Below is a small trained network, with its code and all its weights. Each question gives an input and a class and asks what happens when units are switched off, that is, made to give their printed mean instead of their output.

import numpy as np


def w(rows, s, z=0):
    codes = np.array(rows[::2]) - 128.0
    scale = np.full(codes.shape[1], s)
    scale[-1] = z or s
    return codes * scale


def norm(h):
    return h / np.sqrt((h * h).mean(-1, keepdims=True) + 1e-5)


def f(y):
    return y / 2 * (1 + np.tanh(0.7978845608 * (y + 0.044715 * y**3)))


def log_softmax(a):
    a = a - a.max(-1, keepdims=True)
    return a - np.log(np.exp(a).sum(-1, keepdims=True))


def net(x, mask):
    res = np.array(x, float).reshape(1, 3) / 4 @ E
    u = 0
    for l in range(3):
        y = f(norm(res) @ A[l][:, :-1].T + A[l][:, -1])
        res = res + np.where(mask[u : u + 9], y, B[l][:, -1]) @ B[l][:, :-1]
        u += 9
    return log_softmax(norm(res)[-1] @ U[:, :-1].T + U[:, -1])


A, B = {}, {}
E = w([
[165,159,105,156,172,168],'x0',
[98,135,224,255,146,128],'x1',
[120,161,126,127,67,158],'x2',
],0.0096)
A[0] = w([
[191,82,57,116,115,174,182],'L0N0',
[173,87,194,59,58,77,68],'L0N1',
[149,104,143,48,183,112,178],'L0N2',
[142,6,167,238,154,149,108],'L0N3',
[104,121,91,125,163,114,92],'L0N4',
[149,28,115,130,2,66,75],'L0N5',
[82,174,131,112,29,195,1],'L0N6',
[113,181,133,137,46,189,131],'L0N7',
[97,120,203,120,191,188,171],'L0N8',
],0.0063,0.0027)
B[0] = w([
[113,185,146,187,100,82,218],'L0N0',
[153,115,150,130,141,68,151],'L0N1',
[99,161,58,221,112,128,191],'L0N2',
[149,128,111,161,89,112,254],'L0N3',
[92,76,178,132,126,117,126],'L0N4',
[75,194,156,149,103,145,170],'L0N5',
[114,138,60,103,148,131,159],'L0N6',
[80,116,52,254,126,145,187],'L0N7',
[107,156,42,123,69,105,190],'L0N8',
],0.0081,0.0037)
A[1] = w([
[185,21,115,139,254,50,106],'L1N0',
[54,28,157,116,175,31,143],'L1N1',
[153,75,166,51,140,174,8],'L1N2',
[206,169,106,12,124,128,167],'L1N3',
[169,171,102,165,208,210,192],'L1N4',
[38,167,171,74,44,213,134],'L1N5',
[126,137,83,29,110,145,193],'L1N6',
[228,166,156,105,180,233,125],'L1N7',
[79,163,152,202,90,87,246],'L1N8',
],0.0082,0.0016)
B[1] = w([
[28,201,63,203,116,197,169],'L1N0',
[87,173,117,106,120,206,160],'L1N1',
[150,148,71,50,86,122,113],'L1N2',
[109,143,193,223,152,55,164],'L1N3',
[50,147,161,35,120,133,209],'L1N4',
[73,149,112,108,186,196,164],'L1N5',
[134,196,157,202,199,84,164],'L1N6',
[78,196,255,67,81,165,145],'L1N7',
[165,119,117,77,131,107,254],'L1N8',
],0.0084,0.0075)
A[2] = w([
[157,134,74,42,111,92,146],'L2N0',
[142,110,239,234,98,101,16],'L2N1',
[155,178,2,71,110,61,88],'L2N2',
[81,158,206,103,207,122,104],'L2N3',
[68,165,211,53,174,163,135],'L2N4',
[114,105,140,53,73,93,60],'L2N5',
[166,46,115,96,235,179,9],'L2N6',
[31,80,140,87,86,22,88],'L2N7',
[151,169,180,180,145,87,94],'L2N8',
],0.0081,0.0014)
B[2] = w([
[143,42,127,148,78,63,136],'L2N0',
[132,155,97,111,165,49,252],'L2N1',
[175,57,154,214,82,139,240],'L2N2',
[123,58,160,32,57,105,213],'L2N3',
[149,73,191,21,65,189,245],'L2N4',
[105,151,135,144,54,135,127],'L2N5',
[207,82,88,159,234,63,98],'L2N6',
[165,130,174,20,112,201,188],'L2N7',
[145,158,103,58,145,1,218],'L2N8',
],0.0075,0.004)
U = w([
[140,167,118,144,131,4,181],'0',
[97,142,174,34,65,186,190],'1',
[66,154,66,199,97,200,189],'2',
[186,26,102,160,61,143,166],'3',
[207,62,94,97,157,165,6],'4',
[207,46,164,118,189,140,23],'5',
[197,67,114,100,162,149,1],'6',
],0.013,0.0042)

Each question gives the input, the list of numbers given to net, and the class t.
The units are the neurons (one row each of A and B). Each row of codes is followed by its name. A weight is (code - 128) times the scale printed after its matrix; where a second scale follows, it is the last column's (A, B and U).
mask holds one flag per neuron, layer by layer. A switched-off neuron (its flag False) gives its mean, the last column of its row in B, instead of its output. The means were averaged over made-up inputs and are rounded, as every weight is.
A unit's drop is (log p(t) with every unit on - log p(t) with that unit switched off) / (log p(t) with every unit on - log p(t) with every unit switched off).
The circuit of an input: a set's keep is (log p(t) with only the set's units on - log p(t) with every unit switched off) / (log p(t) with every unit on - log p(t) with every unit switched off). Starting from the 12 units with the biggest drops (on a tie, the unit counted first), units are removed one at a time, each time the one whose removal leaves the highest keep (on an exact tie, the one counted first), for as long as the keep stays at least 0.8.
units of the circuit, in order: the units of the circuit, biggest drop first
top k neurons: the k neurons with the biggest drops, biggest first
top k neurons in layer l: the k neurons of layer l with the biggest drops, biggest first
input [7,-7,1], class 0: units of the circuit, in order : L1N3
input [-5,4,-6], class 2: units of the circuit, in order : L1N1, L1N0
input [8,6,6], class 1: top 2 neurons : L1N4, L0N2
input [-4,-5,0], class 0: top 2 neurons : L1N6, L1N4
input [6,-8,5], class 0: units of the circuit, in order : L1N3, L1N6
input [-1,-4,-5], class 2: units of the circuit, in order : L1N0, L0N8
input [5,-6,7], class 2: top 2 neurons : L0N7, L0N0
input [-4,-2,8], class 2: top 3 neurons : L0N7, L1N4, L1N5
input [2,2,3], class 3: top 2 neurons : L1N0, L0N7
input [1,4,-5], class 2: units of the circuit, in order : L1N0, L0N0
input [4,0,-3], class 1: top 2 neurons in layer 0 : L0N7, L0N5
input [-2,-8,7], class 0: units of the circuit, in order : L1N6, L1N3
input [-7,-8,-5], class 0: top 3 neurons : L1N6, L1N3, L1N4
input [1,0,7], class 2: units of the circuit, in order : L0N7
input [6,4,2], class 1: top 3 neurons : L1N4, L0N0, L0N2
input [-3,-2,-2], class 3: top 3 neurons : L0N2, L0N5, L1N4
input [-6,-2,7], class 2: top 4 neurons : L0N7, L1N4, L0N6, L1N7
input [8,-8,4], class 0: units of the circuit, in order : L1N3, L1N6
input [0,3,-1], class 3: top 3 neurons : L0N8, L1N8, L1N3
input [7,2,-7], class 1: units of the circuit, in order : L1N4
input [2,-3,-1], class 3: top 2 neurons : L0N2, L0N0
input [8,-5,-8], class 1: top 3 neurons : L1N4, L1N7, L0N7
input [-6,-7,-2], class 0: top 2 neurons : L1N6, L1N3
input [-3,-1,3], class 3: top 3 neurons in layer 0 : L0N7, L0N1, L0N6
input [-7,1,-7], class 1: top 3 neurons in layer 2 : L2N4, L2N7, L2N2
input [-5,-6,1], class 0: top 2 neurons in layer 1 : L1N6, L1N4
